Below is a small trained network, with its code and all its weights. Each question gives an input and a target symbol and asks what happens when units are switched off, that is, made to give their printed mean instead of their output.

import numpy as np


def w(rows, s, z=0):
    codes = np.array(rows[::2]) - 128.0
    scale = np.full(codes.shape[1], s)
    scale[-1] = z or s
    return codes * scale


def norm(h):
    return h / np.sqrt((h * h).mean(-1, keepdims=True) + 1e-5)


def f(y):
    return np.maximum(y, 0)


def softmax(a):
    e = np.exp(a - a.max(-1, keepdims=True))
    return e / e.sum(-1, keepdims=True)


def log_softmax(a):
    a = a - a.max(-1, keepdims=True)
    return a - np.log(np.exp(a).sum(-1, keepdims=True))


def net(x, mask):
    ids = ['ΓΛΞΠαβδζθμφω'.index(c) for c in x.split()]
    T = len(ids)
    res = E[ids] + P[:T]
    u = 0
    for l in range(2):
        r = norm(res)
        for j in range(3):
            rows = slice(2 * j, 2 * j + 2)
            q, k, v = (r @ M[l][rows].T for M in (Q, K, V))
            z = softmax(np.where(np.tri(T) > 0, q @ k.T / 2**0.5, -1e9)) @ v
            o = O[l][rows]
            res = res + np.where(mask[u + j], z, o[:, -1]) @ o[:, :-1]
        u += 3
        y = f(norm(res) @ A[l][:, :-1].T + A[l][:, -1])
        res = res + np.where(mask[u : u + 8], y, B[l][:, -1]) @ B[l][:, :-1]
        u += 8
    return log_softmax(norm(res)[-1] @ U[:, :-1].T + U[:, -1])


Q, K, V, O, A, B = {}, {}, {}, {}, {}, {}
E = w([
[49,171,151,111,95,110],'Γ',
[143,68,157,154,87,149],'Λ',
[162,102,143,147,136,92],'Ξ',
[166,89,113,138,165,105],'Π',
[151,91,107,111,124,136],'α',
[184,124,169,127,141,27],'β',
[219,117,150,77,100,136],'δ',
[133,132,119,172,101,130],'ζ',
[56,130,87,110,155,189],'θ',
[122,68,92,190,181,111],'μ',
[154,99,185,211,59,130],'φ',
[114,251,162,123,169,114],'ω',
],0.019)
P = w([
[116,113,129,110,254,150],'0',
[252,67,100,85,28,229],'1',
[201,86,50,61,118,198],'2',
[164,84,42,94,106,198],'3',
[196,114,16,84,147,159],'4',
[189,84,39,137,125,205],'5',
[184,101,13,132,135,176],'6',
[200,40,22,141,93,170],'7',
],0.0056)
Q[0] = w([
[135,168,47,102,205,136],'L0H1',
[177,179,80,137,189,144],'L0H1',
[200,116,105,138,147,164],'L0H2',
[84,76,160,208,178,232],'L0H2',
[160,254,98,60,103,82],'L0H3',
[149,61,170,117,99,213],'L0H3',
],0.006)
K[0] = w([
[81,146,234,206,188,58],'L0H1',
[3,105,220,179,133,191],'L0H1',
[125,84,210,118,185,166],'L0H2',
[159,34,175,133,145,173],'L0H2',
[120,159,81,198,139,88],'L0H3',
[140,81,113,239,130,152],'L0H3',
],0.0065)
V[0] = w([
[64,10,255,131,175,27],'L0H1',
[146,119,205,201,117,174],'L0H1',
[158,74,24,142,104,119],'L0H2',
[246,51,103,153,189,122],'L0H2',
[113,124,103,175,142,69],'L0H3',
[139,129,163,133,43,106],'L0H3',
],0.0059)
O[0] = w([
[149,97,195,133,144,217,95],'L0H1',
[75,133,162,132,71,90,149],'L0H1',
[146,119,125,152,152,205,194],'L0H2',
[132,164,117,77,92,104,254],'L0H2',
[136,48,176,254,62,157,100],'L0H3',
[73,127,66,71,218,107,124],'L0H3',
],0.0093,0.0052)
A[0] = w([
[36,169,155,149,103,98,163],'L0N1',
[97,132,77,28,183,155,251],'L0N2',
[82,59,16,66,2,92,129],'L0N3',
[125,110,107,186,70,221,192],'L0N4',
[43,184,254,127,199,8,185],'L0N5',
[136,172,85,192,76,149,51],'L0N6',
[248,131,173,125,25,104,227],'L0N7',
[169,192,123,100,209,132,192],'L0N8',
],0.0062,0.0026)
B[0] = w([
[210,103,65,58,118,92,147],'L0N1',
[135,139,142,188,53,40,215],'L0N2',
[196,100,130,157,177,20,248],'L0N3',
[126,209,46,76,96,1,199],'L0N4',
[198,89,90,108,62,224,162],'L0N5',
[44,66,207,147,185,138,147],'L0N6',
[27,124,71,140,150,94,253],'L0N7',
[124,109,99,136,23,134,175],'L0N8',
],0.0059,0.0075)
Q[1] = w([
[139,215,46,232,46,61],'L1H1',
[94,142,70,137,143,56],'L1H1',
[88,29,110,70,207,199],'L1H2',
[112,120,252,132,187,248],'L1H2',
[84,98,254,110,210,152],'L1H3',
[66,72,250,196,233,243],'L1H3',
],0.0058)
K[1] = w([
[173,216,181,152,178,218],'L1H1',
[146,95,153,89,185,187],'L1H1',
[204,131,121,106,120,115],'L1H2',
[120,61,134,11,99,106],'L1H2',
[129,254,103,155,166,47],'L1H3',
[172,140,45,56,76,18],'L1H3',
],0.0082)
V[1] = w([
[124,86,110,36,171,34],'L1H1',
[193,251,160,62,172,121],'L1H1',
[58,57,76,185,145,62],'L1H2',
[45,231,167,188,75,98],'L1H2',
[2,154,163,14,130,146],'L1H3',
[95,96,2,96,88,227],'L1H3',
],0.0098)
O[1] = w([
[119,147,109,182,2,101,192],'L1H1',
[216,79,161,132,104,152,142],'L1H1',
[63,65,100,99,115,114,254],'L1H2',
[157,32,121,16,112,103,132],'L1H2',
[134,167,187,134,114,31,30],'L1H3',
[153,150,79,109,212,48,210],'L1H3',
],0.012,0.0061)
A[1] = w([
[136,47,96,219,125,49,255],'L1N1',
[35,113,193,105,65,189,226],'L1N2',
[138,121,121,64,53,110,137],'L1N3',
[161,94,255,197,171,114,188],'L1N4',
[133,114,70,72,46,184,98],'L1N5',
[186,171,146,42,156,184,134],'L1N6',
[144,214,125,182,145,192,139],'L1N7',
[191,52,156,189,149,168,172],'L1N8',
],0.0069,0.0049)
B[1] = w([
[150,227,154,46,69,195,247],'L1N1',
[135,231,170,53,131,166,156],'L1N2',
[150,94,102,113,81,166,173],'L1N3',
[98,150,168,2,172,192,139],'L1N4',
[186,127,163,226,135,142,173],'L1N5',
[135,121,78,102,205,36,142],'L1N6',
[142,105,101,22,90,115,139],'L1N7',
[103,225,154,52,116,211,157],'L1N8',
],0.0074,0.011)
U = w([
[125,155,146,171,238,68,108],'Γ',
[101,177,226,99,118,42,66],'Λ',
[106,151,198,143,109,153,102],'Ξ',
[93,122,83,187,154,138,135],'Π',
[165,175,63,124,115,90,112],'α',
[115,146,162,194,118,154,104],'β',
[212,97,126,253,61,74,81],'δ',
[50,3,152,91,102,97,76],'ζ',
[112,60,104,95,144,62,107],'θ',
[58,92,157,123,206,158,120],'μ',
[111,186,110,44,127,123,254],'φ',
[220,92,179,89,188,133,138],'ω',
],0.011,0.0061)

Each question gives the input, a string of symbols that net reads in full, and the target symbol t.
The units are the heads (2 rows each of Q, K, V and O) and the neurons (one row each of A and B). Each row of codes is followed by its name. A weight is (code - 128) times the scale printed after its matrix; where a second scale follows, it is the last column's (O, A, B and U).
mask holds one flag per unit, layer by layer, with each layer's heads first. A switched-off unit (its flag False) gives its mean, the last column of its rows in O or B, instead of its output. The means were averaged over made-up inputs and are rounded, as every weight is.
A unit's drop is (log p(t) with every unit on - log p(t) with that unit switched off) / (log p(t) with every unit on - log p(t) with every unit switched off).
The circuit of an input: a set's keep is (log p(t) with only the set's units on - log p(t) with every unit switched off) / (log p(t) with every unit on - log p(t) with every unit switched off). Starting from the 12 units with the biggest drops (on a tie, the unit counted first), units are removed one at a time, each time the one whose removal leaves the highest keep (on an exact tie, the one counted first), for as long as the keep stays at least 0.8.
units of the circuit, in order: the units of the circuit, biggest drop first
unit that matters most: the unit with the biggest drop
top k neurons: the k neurons with the biggest drops, biggest first
k most important neurons of layer l: the k neurons of layer l with the biggest drops, biggest first
which heads matter: for each layer, one digit per head in row order, 1 if its drop is at least 0.15 and else 0, layers parted by /
drop when u is switched off: that unit's drop, to one decimal
input Λ Π θ ω Γ, target ω: units of the circuit, in order -> L1H1; L0N4; L0N7
input Λ Λ θ ω Ξ, target Λ: which heads matter -> 100 / 001
input δ Π β, target δ: units of the circuit, in order -> L1H1
input Λ μ α Λ Λ Ξ, target Λ: units of the circuit, in order -> L0H1; L1H3; L0N3; L0H3
input μ θ Λ Γ Λ ω, target ω: units of the circuit, in order -> L1H1; L0N4; L0N7
input ω ζ Ξ, target ω: 4 most important neurons of layer 0 -> L0N5; L0N4; L0N3; L0N7
input ω δ μ, target ω: which heads matter -> 001 / 100
input φ ζ Γ Λ θ ω α θ, target ω: which heads matter -> 000 / 100
input θ φ ω, target ω: units of the circuit, in order -> L1H1; L0H3; L0N4
input Π θ Γ Π, target Π: units of the circuit, in order -> L1H3; L0H1; L0H3; L1H2
input ω ζ φ δ α ω φ ζ, target ω: units of the circuit, in order -> L1H1; L0H3; L0N5
input Λ Λ Π Γ Λ α β, target Λ: units of the circuit, in order -> L0H1; L1H3; L0N3; L0H2
input Λ δ μ α β, target Λ: units of the circuit, in order -> L0H1; L1H3; L0N3; L0H3
input θ Π μ Λ θ Π Λ φ, target φ: which heads matter -> 000 / 100
input ω β θ Γ Ξ, target ω: top 4 neurons -> L0N3; L0N7; L0N5; L0N4
input ω α μ ζ Λ, target ω: units of the circuit, in order -> L1H1; L0H3; L0N5
input φ φ ω ω φ Π, target ω: units of the circuit, in order -> L1H1; L0N3
input δ δ δ, target δ: units of the circuit, in order -> L1H1; L1H2
input φ Λ Λ μ θ ω Π ζ, target ω: top neuron -> L0N4
input ζ θ Λ Π, target ζ: unit that matters most -> L1H2
input Γ ζ θ Λ Π μ, target Γ: top 2 neurons -> L0N5; L0N3
input α Λ ω ζ φ Ξ φ, target ζ: top 2 neurons -> L0N6; L0N7
input δ Λ Π, target δ: which heads matter -> 000 / 100
input Λ ω Ξ Ξ μ, target Λ: top 2 neurons -> L0N3; L0N2
input ζ φ Λ Π θ β, target ζ: which heads matter -> 001 / 010
input Γ Λ Γ Λ, target Γ: 2 most important neurons of layer 0 -> L0N5; L0N3
input ζ β α, target ζ: unit that matters most -> L0H3
input Γ Ξ ω ζ Ξ, target Γ: 2 most important neurons of layer 0 -> L0N5; L0N3
input Λ φ Λ Π Π, target Λ: drop when L0N4 is switched off -> 0.1
input ω φ Γ φ Ξ Ξ ω α, target ω: drop when L0N4 is switched off -> 0.3
